Here is a tiny trained network, its code and every weight. The questions are about switching its units off for an input and a class, where a switched-off unit gives its printed mean instead of its output.

import numpy as np


def w(rows, s, z=0):
    codes = np.array(rows[::2]) - 128.0
    scale = np.full(codes.shape[1], s)
    scale[-1] = z or s
    return codes * scale


def norm(h):
    return h / np.sqrt((h * h).mean(-1, keepdims=True) + 1e-5)


def f(y):
    return y / 2 * (1 + np.tanh(0.7978845608 * (y + 0.044715 * y**3)))


def log_softmax(a):
    a = a - a.max(-1, keepdims=True)
    return a - np.log(np.exp(a).sum(-1, keepdims=True))


def net(x, mask):
    res = np.array(x, float).reshape(1, 3) / 4 @ E
    u = 0
    for l in range(3):
        y = f(norm(res) @ A[l][:, :-1].T + A[l][:, -1])
        res = res + np.where(mask[u : u + 10], y, B[l][:, -1]) @ B[l][:, :-1]
        u += 10
    return log_softmax(norm(res)[-1] @ U[:, :-1].T + U[:, -1])


A, B = {}, {}
E = w([
[168,207,150,134,108,143,160,125,6,142,145],'x0',
[219,142,93,106,163,117,33,136,134,154,136],'x1',
[60,144,107,103,175,149,68,117,79,96,118],'x2',
],0.013)
A[0] = w([
[228,119,133,129,121,120,193,127,137,134,128,133],'0.n1',
[212,149,126,130,131,126,78,132,101,135,131,175],'0.n2',
[178,136,140,140,109,128,133,127,143,136,126,114],'0.n3',
[208,144,138,134,103,128,253,127,101,137,131,3],'0.n4',
[212,139,129,128,122,127,101,126,106,135,126,62],'0.n5',
[203,125,125,122,126,124,144,125,145,126,128,110],'0.n6',
[155,132,135,125,128,105,134,130,117,134,139,86],'0.n7',
[172,137,128,133,120,122,122,133,84,130,130,83],'0.n8',
[190,135,124,129,115,130,164,131,147,141,131,87],'0.n9',
[240,122,123,129,127,124,67,131,163,138,127,123],'0.n10',
],0.037,0.0063)
B[0] = w([
[110,182,125,151,113,136,178,166,169,156,165,214],'0.n1',
[230,123,133,126,198,122,96,106,120,164,152,230],'0.n2',
[147,158,110,155,102,138,140,156,130,158,177,172],'0.n3',
[152,3,209,168,139,66,135,106,40,22,47,229],'0.n4',
[84,119,111,26,179,76,97,81,103,77,224,204],'0.n5',
[98,187,104,94,138,134,108,144,175,192,128,185],'0.n6',
[128,110,109,114,182,73,158,177,152,181,141,151],'0.n7',
[125,152,54,92,24,183,116,122,136,149,82,177],'0.n8',
[81,187,147,120,132,121,138,154,150,158,155,182],'0.n9',
[170,146,112,92,191,149,85,88,135,144,173,255],'0.n10',
],0.029,0.033)
A[1] = w([
[143,142,100,131,77,134,112,135,155,177,97,131],'1.n1',
[168,99,90,54,125,44,139,163,90,120,130,2],'1.n2',
[120,148,128,132,103,139,228,125,29,112,131,113],'1.n3',
[188,107,93,123,126,137,4,142,138,131,89,98],'1.n4',
[135,57,88,107,128,136,63,121,224,133,128,79],'1.n5',
[127,175,98,100,143,147,2,116,17,113,131,189],'1.n6',
[110,168,86,153,62,170,167,166,145,172,131,109],'1.n7',
[213,96,73,20,149,154,133,28,102,129,170,100],'1.n8',
[142,186,129,138,102,188,162,120,16,144,92,84],'1.n9',
[131,171,119,111,175,126,128,127,43,147,149,157],'1.n10',
],0.028,0.0053)
B[1] = w([
[97,119,120,173,197,161,105,111,156,100,113,131],'1.n1',
[73,144,89,163,142,239,67,106,153,139,52,167],'1.n2',
[120,119,167,116,121,145,117,2,91,149,127,163],'1.n3',
[130,174,120,78,183,138,87,75,77,138,162,177],'1.n4',
[142,90,187,155,144,104,132,91,94,102,111,178],'1.n5',
[194,176,106,122,158,95,109,213,107,146,169,217],'1.n6',
[108,128,119,124,141,191,144,95,149,160,88,135],'1.n7',
[101,188,224,143,165,86,149,127,122,186,171,255],'1.n8',
[149,147,176,126,177,89,92,138,96,114,150,143],'1.n9',
[205,130,72,145,116,139,78,148,133,60,161,189],'1.n10',
],0.026,0.041)
A[2] = w([
[125,206,151,186,81,188,162,166,167,181,125,9],'2.n1',
[164,86,83,94,100,129,146,121,148,159,135,3],'2.n2',
[143,96,34,83,28,84,163,125,197,120,181,32],'2.n3',
[143,139,61,95,68,117,137,198,146,160,141,163],'2.n4',
[73,233,38,119,37,179,97,129,215,186,173,104],'2.n5',
[156,79,86,84,71,118,70,124,192,210,118,48],'2.n6',
[159,171,53,100,70,207,85,137,241,129,186,160],'2.n7',
[152,189,64,66,130,201,29,54,61,162,109,60],'2.n8',
[144,186,18,123,119,211,94,251,210,171,107,134],'2.n9',
[85,181,132,66,25,158,163,49,137,244,151,93],'2.n10',
],0.019,0.0028)
B[2] = w([
[70,83,32,24,139,174,115,46,134,137,135,133],'2.n1',
[190,82,129,170,198,117,167,191,162,171,85,124],'2.n2',
[158,91,122,53,108,66,70,188,174,54,154,127],'2.n3',
[90,99,132,83,48,103,117,226,166,112,111,131],'2.n4',
[91,99,186,196,95,158,158,30,157,184,90,153],'2.n5',
[136,78,177,153,175,73,215,139,183,155,127,128],'2.n6',
[79,133,113,179,147,247,172,75,97,129,74,167],'2.n7',
[96,127,110,118,203,101,181,214,182,207,140,254],'2.n8',
[77,84,57,35,2,83,158,196,208,99,68,150],'2.n9',
[121,128,90,153,80,169,138,165,221,89,117,142],'2.n10',
],0.018,0.019)
U = w([
[61,146,88,136,109,188,181,97,225,175,106,115],'0',
[111,39,173,178,95,106,153,96,73,60,29,204],'1',
[202,179,11,114,36,104,91,246,111,93,139,4],'2',
[191,221,122,99,232,90,77,147,110,183,208,164],'3',
],0.011,0.004)

Each question gives the input, the list of numbers given to net, and the class t.
The units are the neurons (one row each of A and B). Each row of codes is followed by its name. A weight is (code - 128) times the scale printed after its matrix; where a second scale follows, it is the last column's (A, B and U).
mask holds one flag per neuron, layer by layer. A switched-off neuron (its flag False) gives its mean, the last column of its row in B, instead of its output. The means were averaged over made-up inputs and are rounded, as every weight is.
A unit's drop is (log p(t) with every unit on - log p(t) with that unit switched off) / (log p(t) with every unit on - log p(t) with every unit switched off).
The circuit of an input: a set's keep is (log p(t) with only the set's units on - log p(t) with every unit switched off) / (log p(t) with every unit on - log p(t) with every unit switched off). Starting from the 12 units with the biggest drops (on a tie, the unit counted first), units are removed one at a time, each time the one whose removal leaves the highest keep (on an exact tie, the one counted first), for as long as the keep stays at least 0.8.
circuit, biggest first: the units of the circuit, biggest drop first
most important unit: the unit with the biggest drop
top k neurons: the k neurons with the biggest drops, biggest first
k most important neurons of layer l: the k neurons of layer l with the biggest drops, biggest first
drop when u is switched off: that unit's drop, to one decimal
input [-6,-5,-5], class 0: top 3 neurons -> (0.n4; 0.n2; 0.n10)
input [4,-1,-1], class 1: circuit, biggest first -> (0.n4)
input [-8,-2,3], class 1: top 4 neurons -> (0.n10; 0.n2; 0.n5; 0.n1)
input [-8,-5,6], class 1: top 3 neurons -> (0.n10; 0.n2; 0.n5)
input [7,-2,2], class 1: top 2 neurons -> (0.n4; 0.n10)
input [-1,-2,6], class 2: 2 most important neurons of layer 0 -> (0.n4; 0.n1)
input [-8,0,-6], class 0: top 2 neurons -> (0.n4; 0.n2)
input [-3,-6,5], class 0: 2 most important neurons of layer 1 -> (1.n5; 1.n6)
input [-3,-2,8], class 2: 4 most important neurons of layer 1 -> (1.n8; 1.n3; 1.n6; 1.n4)
input [-1,-2,7], class 2: top 2 neurons -> (0.n4; 0.n1)
input [0,-7,5], class 0: 2 most important neurons of layer 2 -> (2.n10; 2.n8)
input [0,-4,1], class 1: 2 most important neurons of layer 1 -> (1.n6; 1.n4)
input [-2,-8,6], class 0: 2 most important neurons of layer 1 -> (1.n6; 1.n5)
input [-3,-7,6], class 0: 2 most important neurons of layer 1 -> (1.n6; 1.n5)
input [-8,-5,3], class 1: 3 most important neurons of layer 0 -> (0.n10; 0.n2; 0.n5)
input [-4,0,-3], class 0: most important unit -> 0.n2
input [-6,-7,6], class 1: 2 most important neurons of layer 1 -> (1.n6; 1.n8)
input [6,-7,0], class 1: drop when 0.n2 is switched off -> 0.0
input [1,-2,-7], class 1: drop when 0.n4 is switched off -> 0.7
input [-4,-3,0], class 1: drop when 0.n8 is switched off -> 0.2
